Here is a tiny trained network, its code and every weight. The questions are about switching its units off for an input and a target symbol, where a switched-off unit gives its printed mean instead of its output.

import numpy as np


def w(rows, s, z=0):
    codes = np.array(rows[::2]) - 128.0
    scale = np.full(codes.shape[1], s)
    scale[-1] = z or s
    return codes * scale


def norm(h):
    return h / np.sqrt((h * h).mean(-1, keepdims=True) + 1e-5)


def f(y):
    return np.maximum(y, 0)


def softmax(a):
    e = np.exp(a - a.max(-1, keepdims=True))
    return e / e.sum(-1, keepdims=True)


def log_softmax(a):
    a = a - a.max(-1, keepdims=True)
    return a - np.log(np.exp(a).sum(-1, keepdims=True))


def net(x, mask):
    ids = ['αβγδεζηλμξπστψω'.index(c) for c in x.split()]
    T = len(ids)
    res = E[ids] + P[:T]
    u = 0
    for l in range(3):
        r = norm(res)
        for j in range(3):
            rows = slice(3 * j, 3 * j + 3)
            q, k, v = (r @ M[l][rows].T for M in (Q, K, V))
            z = softmax(np.where(np.tri(T) > 0, q @ k.T / 3**0.5, -1e9)) @ v
            o = O[l][rows]
            res = res + np.where(mask[u + j], z, o[:, -1]) @ o[:, :-1]
        u += 3
        y = f(norm(res) @ A[l][:, :-1].T + A[l][:, -1])
        res = res + np.where(mask[u : u + 4], y, B[l][:, -1]) @ B[l][:, :-1]
        u += 4
    return log_softmax(norm(res)[-1] @ U[:, :-1].T + U[:, -1])


Q, K, V, O, A, B = {}, {}, {}, {}, {}, {}
E = w([
[77,2,98,111],'α',
[101,87,71,91],'β',
[97,117,119,22],'γ',
[137,96,100,201],'δ',
[138,142,75,63],'ε',
[87,189,112,166],'ζ',
[228,123,226,138],'η',
[189,55,85,175],'λ',
[165,48,110,192],'μ',
[108,52,107,79],'ξ',
[118,185,84,217],'π',
[106,142,116,127],'σ',
[206,89,68,111],'τ',
[40,171,150,125],'ψ',
[118,49,97,122],'ω',
],0.012)
P = w([
[46,192,240,184],'0',
[40,255,83,9],'1',
[82,176,71,84],'2',
[103,150,69,100],'3',
[65,155,79,83],'4',
[62,137,99,78],'5',
[55,213,102,26],'6',
[18,214,90,55],'7',
[38,168,112,111],'8',
],0.0051)
Q[0] = w([
[24,148,65,100],'L0H0',
[20,136,132,91],'L0H0',
[133,194,129,246],'L0H0',
[62,147,161,43],'L0H1',
[152,207,217,135],'L0H1',
[48,82,149,94],'L0H1',
[108,142,104,160],'L0H2',
[180,20,119,65],'L0H2',
[107,214,153,178],'L0H2',
],0.012)
K[0] = w([
[162,118,193,138],'L0H0',
[164,145,205,127],'L0H0',
[51,62,166,132],'L0H0',
[40,159,166,99],'L0H1',
[196,181,178,125],'L0H1',
[41,102,119,110],'L0H1',
[173,118,153,126],'L0H2',
[10,148,92,188],'L0H2',
[204,143,113,79],'L0H2',
],0.013)
V[0] = w([
[150,143,146,123],'L0H0',
[132,141,180,121],'L0H0',
[94,166,55,126],'L0H0',
[98,177,106,179],'L0H1',
[148,129,76,173],'L0H1',
[79,131,3,164],'L0H1',
[89,103,65,90],'L0H2',
[100,133,71,150],'L0H2',
[159,144,183,114],'L0H2',
],0.011)
O[0] = w([
[151,77,141,129,105],'L0H0',
[151,105,167,116,114],'L0H0',
[134,218,79,117,142],'L0H0',
[221,68,104,71,101],'L0H1',
[67,213,121,49,114],'L0H1',
[101,72,213,1,254],'L0H1',
[54,12,109,124,212],'L0H2',
[142,32,44,82,176],'L0H2',
[180,195,151,193,62],'L0H2',
],0.0068,0.0066)
A[0] = w([
[136,111,92,16,3],'L0N0',
[31,2,127,97,88],'L0N1',
[26,132,113,176,111],'L0N2',
[122,168,235,124,148],'L0N3',
],0.0052,0.0039)
B[0] = w([
[77,150,117,179,157],'L0N0',
[100,254,96,108,254],'L0N1',
[124,94,94,98,151],'L0N2',
[160,134,147,110,138],'L0N3',
],0.0092,0.0083)
Q[1] = w([
[203,57,255,143],'L1H0',
[42,218,1,70],'L1H0',
[143,39,154,157],'L1H0',
[134,67,180,92],'L1H1',
[64,194,54,41],'L1H1',
[90,128,2,80],'L1H1',
[14,169,20,54],'L1H2',
[199,126,250,212],'L1H2',
[19,186,29,10],'L1H2',
],0.0098)
K[1] = w([
[105,82,89,26],'L1H0',
[116,194,180,226],'L1H0',
[114,121,83,48],'L1H0',
[132,180,148,80],'L1H1',
[181,112,211,189],'L1H1',
[189,124,146,172],'L1H1',
[169,92,225,176],'L1H2',
[148,168,57,87],'L1H2',
[160,76,251,182],'L1H2',
],0.014)
V[1] = w([
[85,165,237,202],'L1H0',
[98,45,102,155],'L1H0',
[164,118,22,84],'L1H0',
[133,85,227,109],'L1H1',
[145,73,28,32],'L1H1',
[158,230,150,96],'L1H1',
[189,46,251,187],'L1H2',
[107,132,221,173],'L1H2',
[63,147,197,207],'L1H2',
],0.011)
O[1] = w([
[242,125,12,184,137],'L1H0',
[74,150,80,174,170],'L1H0',
[26,145,255,136,118],'L1H0',
[73,91,58,76,106],'L1H1',
[60,217,228,83,179],'L1H1',
[198,115,184,67,112],'L1H1',
[70,9,79,134,3],'L1H2',
[185,43,46,113,130],'L1H2',
[202,93,23,181,182],'L1H2',
],0.0091,0.0067)
A[1] = w([
[194,2,18,130,254],'L1N0',
[26,219,168,199,51],'L1N1',
[231,151,153,213,91],'L1N2',
[47,214,131,152,147],'L1N3',
],0.008,0.0039)
B[1] = w([
[18,160,221,253,245],'L1N0',
[252,74,81,88,237],'L1N1',
[11,129,95,193,142],'L1N2',
[255,115,110,94,255],'L1N3',
],0.0087,0.007)
Q[2] = w([
[171,135,182,87],'L2H0',
[171,215,251,105],'L2H0',
[56,165,86,81],'L2H0',
[38,54,88,204],'L2H1',
[114,71,125,171],'L2H1',
[183,155,160,78],'L2H1',
[179,223,142,51],'L2H2',
[92,59,70,171],'L2H2',
[133,139,138,51],'L2H2',
],0.014)
K[2] = w([
[59,179,206,150],'L2H0',
[50,225,165,174],'L2H0',
[211,106,231,157],'L2H0',
[191,218,248,67],'L2H1',
[141,238,187,146],'L2H1',
[120,47,66,88],'L2H1',
[206,184,203,190],'L2H2',
[57,65,48,134],'L2H2',
[227,155,148,171],'L2H2',
],0.011)
V[2] = w([
[188,74,161,196],'L2H0',
[159,139,103,84],'L2H0',
[89,141,42,181],'L2H0',
[80,119,92,50],'L2H1',
[53,101,53,114],'L2H1',
[173,191,132,168],'L2H1',
[18,163,119,31],'L2H2',
[96,113,96,1],'L2H2',
[151,66,93,140],'L2H2',
],0.012)
O[2] = w([
[43,61,198,102,2],'L2H0',
[216,102,128,102,217],'L2H0',
[83,229,179,111,133],'L2H0',
[153,64,119,216,150],'L2H1',
[226,165,172,183,92],'L2H1',
[82,161,93,83,237],'L2H1',
[199,116,166,218,114],'L2H2',
[246,76,169,182,162],'L2H2',
[145,110,188,60,96],'L2H2',
],0.011,0.0042)
A[2] = w([
[54,1,204,185,1],'L2N0',
[203,134,154,201,78],'L2N1',
[172,205,87,104,40],'L2N2',
[86,220,137,203,124],'L2N3',
],0.0097,0.0025)
B[2] = w([
[3,166,179,60,199],'L2N0',
[80,126,142,189,203],'L2N1',
[38,120,176,97,253],'L2N2',
[49,145,52,153,213],'L2N3',
],0.013,0.0052)
U = w([
[56,90,194,106,64],'α',
[234,165,102,176,255],'β',
[111,70,73,154,133],'γ',
[111,160,172,111,101],'δ',
[214,20,141,45,63],'ε',
[123,206,196,197,118],'ζ',
[164,178,50,22,102],'η',
[55,199,59,204,67],'λ',
[129,130,46,178,153],'μ',
[142,52,188,182,244],'ξ',
[90,91,137,88,115],'π',
[68,53,152,142,217],'σ',
[174,123,253,76,120],'τ',
[173,66,39,125,90],'ψ',
[126,123,113,135,76],'ω',
],0.014,0.0035)

Each question gives the input, a string of symbols that net reads in full, and the target symbol t.
The units are the heads (3 rows each of Q, K, V and O) and the neurons (one row each of A and B). Each row of codes is followed by its name. A weight is (code - 128) times the scale printed after its matrix; where a second scale follows, it is the last column's (O, A, B and U).
mask holds one flag per unit, layer by layer, with each layer's heads first. A switched-off unit (its flag False) gives its mean, the last column of its rows in O or B, instead of its output. The means were averaged over made-up inputs and are rounded, as every weight is.
A unit's drop is (log p(t) with every unit on - log p(t) with that unit switched off) / (log p(t) with every unit on - log p(t) with every unit switched off).
top k neurons: the k neurons with the biggest drops, biggest first
top k neurons in layer l: the k neurons of layer l with the biggest drops, biggest first
heads that matter: for each layer, one digit per head in row order, 1 if its drop is at least 0.15 and else 0, layers parted by /
drop when u is switched off: that unit's drop, to one decimal
input ξ ε ω ω ξ α ζ ω ε, target λ: heads that matter => 111 / 000 / 000
input ζ σ σ μ α, target ε: heads that matter => 011 / 010 / 000
input ω ω η, target λ: heads that matter => 010 / 001 / 000
input λ α β α ξ, target σ: top 3 neurons in layer 0 => (L0N1, L0N0, L0N3)
input α ε α α ε ζ ω, target β: heads that matter => 000 / 000 / 001
input ζ ω π ξ ω ω ζ τ, target ε: heads that matter => 011 / 110 / 000
input σ α ξ ω β ω β, target α: top 3 neurons => (L1N0, L0N1, L2N0)
input σ ω α π ω α ζ ω, target α: top neuron => (L1N0)
input λ ξ ω ζ ψ γ, target σ: top 3 neurons => (L1N0, L0N1, L0N0)
input σ π ε ω ω ψ λ ω ψ, target α: top 2 neurons => (L1N0, L0N1)
input ψ ξ σ β τ α ω, target ψ: heads that matter => 011 / 111 / 000
input α ω α, target β: heads that matter => 000 / 010 / 001
input ζ ω η, target λ: heads that matter => 010 / 000 / 000
input ω α γ μ ψ α ω λ, target η: heads that matter => 110 / 001 / 100
input σ δ ω α ξ σ, target α: heads that matter => 011 / 001 / 000
input λ ω ω δ σ π ω α α, target σ: top 4 neurons => (L1N0, L0N1, L0N0, L2N0)
input δ ζ α ε τ ω ψ, target ξ: heads that matter => 011 / 001 / 011
input α ω ω σ ε, target β: heads that matter => 000 / 010 / 001
input λ ω ξ λ α π ξ ζ ω, target σ: heads that matter => 111 / 001 / 100
input ψ ζ σ ω ω ω ζ ξ, target ψ: top neuron => (L0N1)
input ω ω α ψ σ δ, target η: top neuron => (L1N0)
input ω ζ δ σ ξ λ π, target η: top 2 neurons => (L0N1, L1N0)
input π β ξ ξ α ε α β, target τ: drop when L0H2 is switched off => 0.3
input α τ ξ ω β α γ ξ λ, target β: drop when L2H2 is switched off => 0.3
input β ε ξ, target ζ: drop when L2H2 is switched off => 0.5
